Below are the code and all the weights of a small trained network. Each question names an input and a class and asks about switching units off, where a switched-off unit gives its printed mean instead of its output.

import numpy as np


def w(rows, s, z=0):
    codes = np.array(rows[::2]) - 128.0
    scale = np.full(codes.shape[1], s)
    scale[-1] = z or s
    return codes * scale


def norm(h):
    return h / np.sqrt((h * h).mean(-1, keepdims=True) + 1e-5)


def f(y):
    return np.maximum(y, 0)


def log_softmax(a):
    a = a - a.max(-1, keepdims=True)
    return a - np.log(np.exp(a).sum(-1, keepdims=True))


def net(x, mask):
    res = np.array(x, float).reshape(1, 3) / 4 @ E
    u = 0
    for l in range(4):
        y = f(norm(res) @ A[l][:, :-1].T + A[l][:, -1])
        res = res + np.where(mask[u : u + 8], y, B[l][:, -1]) @ B[l][:, :-1]
        u += 8
    return log_softmax(norm(res)[-1] @ U[:, :-1].T + U[:, -1])


A, B = {}, {}
E = w([
[190,154,118,107,57,96,197,2,53,73,150,110],'x0',
[244,124,44,127,160,162,171,172,137,177,181,73],'x1',
[128,102,114,178,143,240,210,31,80,191,9,138],'x2',
],0.0049)
A[0] = w([
[99,80,110,152,139,187,152,134,113,144,98,134,63],'L0N1',
[151,153,135,98,121,79,153,100,120,135,153,112,36],'L0N2',
[130,204,107,86,101,38,182,93,83,48,225,121,96],'L0N3',
[203,109,2,92,153,164,137,149,146,139,159,131,142],'L0N4',
[85,148,64,149,131,85,90,70,121,128,143,149,111],'L0N5',
[147,123,124,93,164,86,203,134,151,134,111,148,37],'L0N6',
[140,162,133,107,126,90,69,188,168,80,164,118,253],'L0N7',
[172,146,145,132,94,124,164,83,43,82,152,137,14],'L0N8',
],0.0057,0.0017)
B[0] = w([
[115,81,135,81,188,101,108,181,111,141,156,181,184],'L0N1',
[88,102,177,117,103,125,133,143,145,97,149,121,159],'L0N2',
[110,49,184,130,196,121,204,172,127,147,232,201,236],'L0N3',
[225,211,134,170,166,193,158,174,27,138,216,95,221],'L0N4',
[97,136,85,94,153,128,106,174,132,45,107,116,152],'L0N5',
[107,112,147,130,125,117,132,168,145,138,131,103,135],'L0N6',
[131,230,76,88,73,141,98,8,101,152,2,88,254],'L0N7',
[70,227,80,69,106,153,27,102,175,183,14,26,194],'L0N8',
],0.0055,0.0065)
A[1] = w([
[173,153,49,162,110,137,114,115,157,201,156,67,2],'L1N1',
[99,34,153,153,119,83,140,102,135,166,141,254,46],'L1N2',
[116,55,165,215,208,157,140,179,134,99,110,157,108],'L1N3',
[155,213,119,96,213,117,87,124,97,54,140,59,74],'L1N4',
[211,99,87,200,81,122,182,206,123,137,172,56,154],'L1N5',
[116,160,117,174,158,148,131,145,184,173,87,129,111],'L1N6',
[55,59,171,136,147,89,152,154,111,92,168,159,84],'L1N7',
[76,37,125,96,151,92,131,92,245,134,139,183,104],'L1N8',
],0.0052,0.0014)
B[1] = w([
[193,154,97,123,112,103,150,162,197,98,111,84,214],'L1N1',
[150,97,124,63,64,99,201,186,182,98,97,63,178],'L1N2',
[172,91,191,186,124,93,169,110,149,147,114,148,200],'L1N3',
[148,150,146,180,114,161,101,155,144,119,112,121,253],'L1N4',
[3,69,160,107,85,67,120,84,155,82,75,180,222],'L1N5',
[120,161,138,88,118,139,128,148,142,96,181,120,190],'L1N6',
[190,203,120,122,169,93,190,108,114,134,111,117,185],'L1N7',
[149,198,133,132,138,76,135,112,156,116,61,140,189],'L1N8',
],0.0073,0.0047)
A[2] = w([
[8,142,119,31,97,90,90,115,115,88,116,161,2],'L2N1',
[168,121,109,107,17,187,114,97,54,85,64,48,162],'L2N2',
[10,85,65,58,65,156,1,56,142,199,76,149,115],'L2N3',
[107,76,186,130,78,94,73,144,169,151,54,177,32],'L2N4',
[134,22,152,197,179,190,117,192,87,140,155,161,24],'L2N5',
[77,71,126,152,178,139,114,166,146,90,99,210,68],'L2N6',
[131,92,184,146,53,101,182,144,136,62,174,238,136],'L2N7',
[121,71,108,69,103,130,139,180,72,141,236,144,43],'L2N8',
],0.0043,0.0017)
B[2] = w([
[92,92,41,134,139,62,145,111,91,176,127,159,241],'L2N1',
[96,122,59,132,111,45,53,190,129,181,112,174,253],'L2N2',
[46,127,167,217,65,141,155,99,70,2,182,180,247],'L2N3',
[168,74,146,145,37,142,157,107,117,117,81,127,198],'L2N4',
[157,181,87,171,170,147,106,56,169,119,212,214,185],'L2N5',
[169,131,100,76,114,171,143,161,85,155,151,83,164],'L2N6',
[169,135,144,90,180,154,209,112,179,178,90,67,187],'L2N7',
[107,110,204,172,123,160,137,52,126,121,186,90,150],'L2N8',
],0.0068,0.0034)
A[3] = w([
[169,133,120,101,176,115,132,138,100,123,231,92,7],'L3N1',
[50,116,153,156,89,118,3,101,105,52,75,202,26],'L3N2',
[140,102,60,118,101,114,156,132,81,215,54,73,157],'L3N3',
[161,36,208,83,131,158,122,121,170,102,27,76,16],'L3N4',
[168,87,106,140,126,71,67,159,171,100,102,112,158],'L3N5',
[139,72,139,176,201,205,125,125,126,110,177,193,10],'L3N6',
[172,120,90,150,155,139,155,190,167,120,166,155,124],'L3N7',
[129,139,232,131,136,135,108,140,123,194,195,103,90],'L3N8',
],0.0059,0.0016)
B[3] = w([
[97,72,136,141,110,208,131,125,175,96,58,141,174],'L3N1',
[85,2,82,171,111,178,151,91,48,154,133,138,254],'L3N2',
[143,202,153,139,155,142,33,214,153,83,178,108,202],'L3N3',
[143,72,208,181,97,145,105,229,175,141,112,149,180],'L3N4',
[130,111,85,181,117,170,107,174,73,129,126,88,181],'L3N5',
[171,64,92,76,150,27,129,95,116,214,137,130,175],'L3N6',
[85,120,128,70,153,83,86,54,101,161,142,167,196],'L3N7',
[151,85,129,158,128,216,120,90,94,95,157,83,159],'L3N8',
],0.0072,0.0056)
U = w([
[34,59,57,182,73,124,101,97,49,116,86,177,237],'0',
[159,241,56,151,134,158,24,226,127,121,144,97,199],'1',
[85,225,160,26,149,29,171,84,156,94,103,142,31],'2',
[162,114,185,124,122,233,188,91,152,59,182,85,153],'3',
[162,91,251,156,119,131,144,239,191,139,45,161,76],'4',
[187,74,79,115,211,115,121,89,131,235,164,207,5],'5',
],0.011,0.0012)

Each question gives the input, the list of numbers given to net, and the class t.
The units are the neurons (one row each of A and B). Each row of codes is followed by its name. A weight is (code - 128) times the scale printed after its matrix; where a second scale follows, it is the last column's (A, B and U).
mask holds one flag per neuron, layer by layer. A switched-off neuron (its flag False) gives its mean, the last column of its row in B, instead of its output. The means were averaged over made-up inputs and are rounded, as every weight is.
A unit's drop is (log p(t) with every unit on - log p(t) with that unit switched off) / (log p(t) with every unit on - log p(t) with every unit switched off).
k most important neurons: the k neurons with the biggest drops, biggest first
top k neurons in layer l: the k neurons of layer l with the biggest drops, biggest first
drop of u: that unit's drop, to one decimal
input [4,4,2], class 1: most important neuron	L0N8
input [8,-2,-4], class 2: 2 most important neurons	L0N3, L0N4
input [0,-7,2], class 4: 3 most important neurons	L0N7, L0N8, L3N4
input [4,-8,0], class 2: 2 most important neurons	L0N7, L0N3
input [0,3,4], class 5: 4 most important neurons	L0N7, L0N1, L0N8, L2N5
input [7,1,4], class 1: 2 most important neurons	L1N5, L3N3
input [0,-3,2], class 4: 2 most important neurons	L0N7, L0N8
input [1,-1,-6], class 2: 2 most important neurons	L0N3, L0N8
input [0,0,-6], class 0: top 2 neurons in layer 0	L0N7, L0N4
input [5,1,-1], class 3: 2 most important neurons	L0N3, L0N8
input [7,-4,-1], class 2: top 3 neurons in layer 0	L0N3, L0N7, L0N4
input [0,-2,2], class 4: 2 most important neurons	L0N7, L0N8
input [-8,7,1], class 5: 4 most important neurons	L0N8, L0N7, L0N4, L3N7
input [5,-2,-4], class 2: 2 most important neurons	L0N3, L0N4
input [-2,-2,-8], class 0: most important neuron	L0N7
input [1,-2,-5], class 2: 2 most important neurons	L0N3, L0N8
input [-4,0,-4], class 0: 2 most important neurons	L0N4, L2N3
input [-1,-8,6], class 4: top 2 neurons in layer 0	L0N7, L0N8
input [6,-5,0], class 2: top 3 neurons in layer 0	L0N3, L0N7, L0N8
input [-7,-3,5], class 4: top neuron in layer 0	L0N4
input [-4,3,1], class 5: top 2 neurons in layer 0	L0N7, L0N8
input [1,1,-1], class 3: drop of L0N3	1.1
input [-3,4,8], class 5: drop of L0N7	1.3
input [4,-5,-5], class 2: drop of L0N3	7.4
input [5,8,-8], class 3: drop of L2N7	0.0
